Below is a small trained network, with its code and all its weights. Each question gives an input and a class and asks what happens when units are switched off, that is, made to give their printed mean instead of their output.

import numpy as np


def w(rows, s, z=0):
    codes = np.array(rows[::2]) - 128.0
    scale = np.full(codes.shape[1], s)
    scale[-1] = z or s
    return codes * scale


def f(y):
    return np.maximum(y, 0)


def log_softmax(a):
    a = a - a.max(-1, keepdims=True)
    return a - np.log(np.exp(a).sum(-1, keepdims=True))


def net(x, mask):
    res = np.array(x, float).reshape(1, 3) / 4 @ E
    y = f(res @ A[0][:, :-1].T + A[0][:, -1])
    res = res + np.where(mask, y, B[0][:, -1]) @ B[0][:, :-1]
    return log_softmax(res[-1] @ U[:, :-1].T + U[:, -1])


A, B = {}, {}
E = w([
[86,54,55,84,48,160,173,188],'x0',
[86,98,210,182,94,81,85,200],'x1',
[48,250,70,141,171,156,94,156],'x2',
],0.013)
A[0] = w([
[198,158,143,152,188,146,93,78,124],'N0',
[119,128,142,142,168,117,109,92,69],'N1',
[153,130,172,136,157,134,87,77,47],'N2',
[70,77,77,64,54,176,163,189,13],'N3',
[77,127,169,153,93,57,106,163,7],'N4',
[183,111,188,79,103,163,156,116,86],'N5',
[81,125,170,186,75,98,64,222,69],'N6',
[183,181,160,194,175,89,108,83,65],'N7',
[6,211,65,136,166,166,80,167,53],'N8',
[86,89,67,100,79,197,185,176,152],'N9',
[221,44,146,117,97,72,141,118,101],'N10',
[206,51,144,118,93,69,159,64,21],'N11',
[194,160,56,54,159,236,179,36,33],'N12',
[166,141,156,130,184,67,78,85,32],'N13',
],0.012,0.014)
B[0] = w([
[149,135,54,129,165,115,111,122,201],'N0',
[102,133,74,86,125,119,127,201,144],'N1',
[149,147,105,122,127,105,116,228,157],'N2',
[176,174,64,147,157,23,109,227,212],'N3',
[55,98,150,119,104,117,77,234,158],'N4',
[115,180,153,160,139,145,157,140,168],'N5',
[42,58,170,89,125,114,94,81,207],'N6',
[173,122,79,115,188,88,124,185,196],'N7',
[130,195,171,165,86,204,249,150,231],'N8',
[169,158,80,116,208,106,97,104,249],'N9',
[96,201,135,137,126,179,191,103,220],'N10',
[95,155,145,140,127,190,191,213,194],'N11',
[4,19,243,123,68,83,70,161,220],'N12',
[142,133,109,123,126,80,142,238,170],'N13',
],0.011,0.018)
U = w([
[121,188,144,164,125,211,254,173,95],'0',
[171,158,65,149,167,50,136,187,100],'1',
[59,65,186,144,113,110,114,166,107],'2',
[161,153,96,148,157,172,145,48,252],'3',
[210,121,113,139,106,148,128,58,114],'4',
[221,123,119,154,51,144,105,111,116],'5',
[213,119,96,116,65,174,88,63,112],'6',
[236,117,135,140,84,122,134,100,118],'7',
],0.012,0.043)

Each question gives the input, the list of numbers given to net, and the class t.
The units are the neurons (one row each of A and B). Each row of codes is followed by its name. A weight is (code - 128) times the scale printed after its matrix; where a second scale follows, it is the last column's (A, B and U).
mask holds one flag per neuron, in row order. A switched-off neuron (its flag False) gives its mean, the last column of its row in B, instead of its output. The means were averaged over made-up inputs and are rounded, as every weight is.
A unit's drop is (log p(t) with every unit on - log p(t) with that unit switched off) / (log p(t) with every unit on - log p(t) with every unit switched off).
The circuit of an input: a set's keep is (log p(t) with only the set's units on - log p(t) with every unit switched off) / (log p(t) with every unit on - log p(t) with every unit switched off). Starting from the 12 units with the biggest drops (on a tie, the unit counted first), units are removed one at a time, each time the one whose removal leaves the highest keep (on an exact tie, the one counted first), for as long as the keep stays at least 0.8.
units of the circuit, in order: the units of the circuit, biggest drop first
unit that matters most: the unit with the biggest drop
top k neurons: the k neurons with the biggest drops, biggest first
drop when u is switched off: that unit's drop, to one decimal
input [-6,0,-7], class 0: top neuron -> (N10)
input [1,1,2], class 3: units of the circuit, in order -> (N12 N11 N3)
input [7,-7,5], class 1: top 2 neurons -> (N3 N9)
input [8,-4,7], class 1: top 4 neurons -> (N3 N9 N10 N11)
input [6,1,-8], class 0: top 2 neurons -> (N10 N11)
input [-6,-7,7], class 0: top 3 neurons -> (N8 N6 N3)
input [-6,-7,-7], class 0: top 3 neurons -> (N11 N10 N6)
input [7,-6,3], class 1: top 2 neurons -> (N3 N9)
input [5,-1,-4], class 1: top 2 neurons -> (N8 N3)
input [6,-5,-5], class 1: top 2 neurons -> (N3 N8)
input [-6,7,7], class 0: top 2 neurons -> (N8 N12)
input [-7,3,-7], class 0: top 3 neurons -> (N10 N11 N3)
input [7,-8,-4], class 2: top 3 neurons -> (N12 N7 N0)
input [8,1,1], class 1: top neuron -> (N3)
input [-4,-4,-7], class 0: drop when N7 is switched off -> 0.0
input [-5,4,-6], class 0: drop when N10 is switched off -> 0.4
input [6,2,-2], class 1: drop when N3 is switched off -> 0.7
input [5,3,3], class 1: drop when N10 is switched off -> 0.1
input [-1,3,1], class 3: top 2 neurons -> (N12 N4)
input [3,-3,3], class 3: unit that matters most -> N11
